Below is a small trained network, with its code and all its weights. Each question gives an input and a class and asks what happens when units are switched off, that is, made to give their printed mean instead of their output.

import numpy as np


def w(rows, s, z=0):
    codes = np.array(rows[::2]) - 128.0
    scale = np.full(codes.shape[1], s)
    scale[-1] = z or s
    return codes * scale


def norm(h):
    return h / np.sqrt((h * h).mean(-1, keepdims=True) + 1e-5)


def f(y):
    return np.maximum(y, 0)


def log_softmax(a):
    a = a - a.max(-1, keepdims=True)
    return a - np.log(np.exp(a).sum(-1, keepdims=True))


def net(x, mask):
    res = np.array(x, float).reshape(1, 5) / 4 @ E
    u = 0
    for l in range(4):
        y = f(norm(res) @ A[l][:, :-1].T + A[l][:, -1])
        res = res + np.where(mask[u : u + 5], y, B[l][:, -1]) @ B[l][:, :-1]
        u += 5
    return log_softmax(norm(res)[-1] @ U[:, :-1].T + U[:, -1])


A, B = {}, {}
E = w([
[99,246,169,191,146,141],'x0',
[109,145,110,99,145,128],'x1',
[154,119,136,139,103,156],'x2',
[130,94,105,167,198,224],'x3',
[152,132,123,112,103,177],'x4',
],0.011)
A[0] = w([
[155,80,251,16,96,53,134],'0.n1',
[216,171,118,160,83,181,6],'0.n2',
[124,3,69,89,106,104,104],'0.n3',
[107,145,208,142,70,229,233],'0.n4',
[180,121,120,113,187,113,59],'0.n5',
],0.0066,0.0022)
B[0] = w([
[187,133,97,120,27,220,237],'0.n1',
[189,29,175,147,113,93,171],'0.n2',
[59,136,224,110,245,104,253],'0.n3',
[71,255,105,93,189,139,238],'0.n4',
[166,164,57,128,122,170,140],'0.n5',
],0.0065,0.0048)
A[1] = w([
[100,71,143,79,137,135,13],'1.n1',
[95,134,74,100,21,108,35],'1.n2',
[120,87,47,194,186,190,6],'1.n3',
[150,76,71,136,100,129,153],'1.n4',
[171,24,106,2,115,136,49],'1.n5',
],0.0088,0.0015)
B[1] = w([
[68,169,109,34,150,225,179],'1.n1',
[174,166,25,218,78,93,178],'1.n2',
[255,105,42,229,70,51,207],'1.n3',
[2,147,117,104,148,158,156],'1.n4',
[115,177,245,118,106,70,255],'1.n5',
],0.0067,0.0065)
A[2] = w([
[150,115,79,152,182,161,7],'2.n1',
[130,177,132,101,57,79,178],'2.n2',
[86,242,221,193,174,141,54],'2.n3',
[115,90,140,100,160,109,205],'2.n4',
[144,12,192,81,105,71,216],'2.n5',
],0.011,0.0014)
B[2] = w([
[179,89,38,203,96,47,162],'2.n1',
[149,61,71,238,169,155,196],'2.n2',
[93,112,212,1,106,213,249],'2.n3',
[89,196,179,125,65,159,153],'2.n4',
[112,203,228,108,172,205,184],'2.n5',
],0.0075,0.012)
A[3] = w([
[150,190,89,199,160,162,255],'3.n1',
[126,162,149,171,2,45,209],'3.n2',
[153,22,83,160,154,86,120],'3.n3',
[154,108,179,93,123,106,121],'3.n4',
[131,107,87,210,59,127,161],'3.n5',
],0.0089,0.0022)
B[3] = w([
[136,45,91,114,87,3,253],'3.n1',
[150,96,47,152,169,75,234],'3.n2',
[139,171,30,155,45,85,198],'3.n3',
[89,158,87,140,163,218,197],'3.n4',
[88,42,89,168,130,147,240],'3.n5',
],0.011,0.0047)
U = w([
[71,125,254,85,115,203,254],'0',
[141,45,46,187,85,75,2],'1',
],0.0083,0.00051)

Each question gives the input, the list of numbers given to net, and the class t.
The units are the neurons (one row each of A and B). Each row of codes is followed by its name. A weight is (code - 128) times the scale printed after its matrix; where a second scale follows, it is the last column's (A, B and U).
mask holds one flag per neuron, layer by layer. A switched-off neuron (its flag False) gives its mean, the last column of its row in B, instead of its output. The means were averaged over made-up inputs and are rounded, as every weight is.
A unit's drop is (log p(t) with every unit on - log p(t) with that unit switched off) / (log p(t) with every unit on - log p(t) with every unit switched off).
The circuit of an input: a set's keep is (log p(t) with only the set's units on - log p(t) with every unit switched off) / (log p(t) with every unit on - log p(t) with every unit switched off). Starting from the 12 units with the biggest drops (on a tie, the unit counted first), units are removed one at a time, each time the one whose removal leaves the highest keep (on an exact tie, the one counted first), for as long as the keep stays at least 0.8.
circuit, biggest first: the units of the circuit, biggest drop first
top k neurons: the k neurons with the biggest drops, biggest first
top k neurons in layer l: the k neurons of layer l with the biggest drops, biggest first
drop when u is switched off: that unit's drop, to one decimal
input [5,-8,0,8,7], class 1: circuit, biggest first	(1.n3; 3.n1)
input [-6,-1,1,-6,3], class 0: circuit, biggest first	(2.n5)
input [4,-1,1,-5,8], class 1: top 3 neurons in layer 1	(1.n2; 1.n5; 1.n1)
input [-5,2,-4,-5,7], class 0: top 3 neurons	(0.n3; 2.n5; 1.n3)
input [-7,8,6,-7,-2], class 0: top 2 neurons in layer 2	(2.n5; 2.n1)
input [3,7,-4,5,8], class 1: top 2 neurons	(1.n5; 0.n3)
input [-3,-1,8,-3,2], class 0: top 2 neurons	(0.n3; 1.n3)
input [-6,2,-7,-5,6], class 0: top 2 neurons	(0.n3; 2.n5)
input [-3,1,-2,-3,-3], class 0: top 2 neurons	(0.n3; 1.n5)
input [0,8,3,2,7], class 1: drop when 2.n3 is switched off	0.8
input [-3,0,-5,1,-1], class 0: drop when 0.n1 is switched off	0.0
input [4,2,-6,8,1], class 1: drop when 1.n3 is switched off	0.1
